Below is a small trained network, with its code and all its weights. Each question gives an input and a class and asks what happens when units are switched off, that is, made to give their printed mean instead of their output.

import numpy as np


def w(rows, s, z=0):
    codes = np.array(rows[::2]) - 128.0
    scale = np.full(codes.shape[1], s)
    scale[-1] = z or s
    return codes * scale


def norm(h):
    return h / np.sqrt((h * h).mean(-1, keepdims=True) + 1e-5)


def f(y):
    return np.maximum(y, 0)


def log_softmax(a):
    a = a - a.max(-1, keepdims=True)
    return a - np.log(np.exp(a).sum(-1, keepdims=True))


def net(x, mask):
    res = np.array(x, float).reshape(1, 5) / 4 @ E
    u = 0
    for l in range(4):
        y = f(norm(res) @ A[l][:, :-1].T + A[l][:, -1])
        res = res + np.where(mask[u : u + 4], y, B[l][:, -1]) @ B[l][:, :-1]
        u += 4
    return log_softmax(norm(res)[-1] @ U[:, :-1].T + U[:, -1])


A, B = {}, {}
E = w([
[195,81,242,232,210,223,150,164,134],'x0',
[75,105,69,147,78,112,178,166,42],'x1',
[173,90,130,44,86,150,250,202,85],'x2',
[74,47,165,154,154,159,90,88,96],'x3',
[101,183,9,77,255,21,155,182,193],'x4',
],0.0057)
A[0] = w([
[38,195,154,152,170,176,28,91,190,4],'L0N1',
[211,97,129,2,177,81,85,204,138,147],'L0N2',
[205,111,124,181,169,135,196,164,101,21],'L0N3',
[148,61,144,67,150,181,174,155,201,130],'L0N4',
],0.0074,0.0028)
B[0] = w([
[108,107,136,107,249,119,103,121,164,253],'L0N1',
[130,149,135,128,90,122,201,98,142,254],'L0N2',
[96,137,166,158,207,111,172,158,85,191],'L0N3',
[109,168,149,138,95,155,146,78,92,209],'L0N4',
],0.012,0.0051)
A[1] = w([
[107,150,79,128,122,97,118,119,178,62],'L1N1',
[71,101,76,136,88,81,150,151,2,102],'L1N2',
[203,65,135,167,108,177,63,69,85,5],'L1N3',
[124,140,96,94,123,151,193,67,160,132],'L1N4',
],0.0072,0.0016)
B[1] = w([
[211,129,47,159,141,59,175,54,128,203],'L1N1',
[99,95,102,60,178,216,81,186,116,254],'L1N2',
[25,165,163,183,55,78,118,216,181,190],'L1N3',
[1,155,34,219,145,44,171,42,176,244],'L1N4',
],0.0074,0.0041)
A[2] = w([
[172,182,172,172,202,125,219,225,28,60],'L2N1',
[3,76,165,175,122,159,125,91,190,181],'L2N2',
[115,31,23,54,125,147,129,120,79,4],'L2N3',
[133,136,125,168,124,141,59,99,134,192],'L2N4',
],0.0073,0.0024)
B[2] = w([
[216,140,145,190,158,142,105,119,60,233],'L2N1',
[143,129,125,88,63,151,198,87,147,253],'L2N2',
[125,136,144,87,108,83,154,247,71,187],'L2N3',
[88,49,166,53,146,146,70,135,213,181],'L2N4',
],0.011,0.006)
A[3] = w([
[34,70,128,63,113,77,75,158,144,197],'L3N1',
[160,153,189,254,203,134,128,147,22,6],'L3N2',
[129,229,91,121,115,28,120,180,138,79],'L3N3',
[51,202,140,202,192,169,193,187,130,183],'L3N4',
],0.0062,0.002)
B[3] = w([
[211,109,202,95,139,147,16,196,68,239],'L3N1',
[254,73,61,196,147,155,164,126,95,252],'L3N2',
[88,137,46,233,162,149,66,206,173,221],'L3N3',
[214,82,154,142,96,160,3,99,92,249],'L3N4',
],0.008,0.0045)
U = w([
[225,111,132,206,165,182,161,122,71,254],'0',
[102,191,127,120,74,130,227,54,119,130],'1',
[77,98,211,119,35,189,114,119,167,46],'2',
[94,216,3,182,155,45,151,142,192,36],'3',
[81,119,83,53,99,138,121,229,55,128],'4',
[118,99,154,65,218,115,68,65,209,156],'5',
],0.014,0.0023)

Each question gives the input, the list of numbers given to net, and the class t.
The units are the neurons (one row each of A and B). Each row of codes is followed by its name. A weight is (code - 128) times the scale printed after its matrix; where a second scale follows, it is the last column's (A, B and U).
mask holds one flag per neuron, layer by layer. A switched-off neuron (its flag False) gives its mean, the last column of its row in B, instead of its output. The means were averaged over made-up inputs and are rounded, as every weight is.
A unit's drop is (log p(t) with every unit on - log p(t) with that unit switched off) / (log p(t) with every unit on - log p(t) with every unit switched off).
The circuit of an input: a set's keep is (log p(t) with only the set's units on - log p(t) with every unit switched off) / (log p(t) with every unit on - log p(t) with every unit switched off). Starting from the 12 units with the biggest drops (on a tie, the unit counted first), units are removed one at a time, each time the one whose removal leaves the highest keep (on an exact tie, the one counted first), for as long as the keep stays at least 0.8.
units of the circuit, in order: the units of the circuit, biggest drop first
unit that matters most: the unit with the biggest drop
k most important neurons: the k neurons with the biggest drops, biggest first
top k neurons in layer l: the k neurons of layer l with the biggest drops, biggest first
drop of u: that unit's drop, to one decimal
input [-3,-4,3,7,6], class 3: unit that matters most -> L1N4
input [8,-7,-3,8,-4], class 2: units of the circuit, in order -> [L1N3 L2N2]
input [0,7,6,0,-6], class 4: units of the circuit, in order -> [L1N2 L2N3]
input [7,-4,-4,2,-3], class 5: units of the circuit, in order -> [L0N1 L2N4]
input [-3,-1,-1,-8,-5], class 3: 2 most important neurons -> [L1N2 L2N2]
input [-3,-1,-5,-6,-6], class 5: 3 most important neurons -> [L0N1 L2N4 L0N4]
input [-5,0,8,1,4], class 3: 2 most important neurons -> [L0N2 L1N4]
input [-7,8,-6,-6,0], class 4: top 2 neurons in layer 0 -> [L0N2 L0N1]
input [1,8,1,2,-2], class 4: 2 most important neurons -> [L1N2 L2N3]
input [6,4,-2,5,-4], class 2: 3 most important neurons -> [L1N3 L2N2 L2N4]
input [8,-8,-4,3,-5], class 2: 2 most important neurons -> [L1N3 L2N2]
input [5,-8,3,0,-8], class 2: drop of L2N2 -> 0.1
input [-1,5,-2,-3,-5], class 4: drop of L0N1 -> 0.2
input [0,8,-4,-1,4], class 4: unit that matters most -> L1N2
input [4,2,-4,7,0], class 5: drop of L0N1 -> 0.6
input [-7,7,-1,2,4], class 4: drop of L3N4 -> 0.0
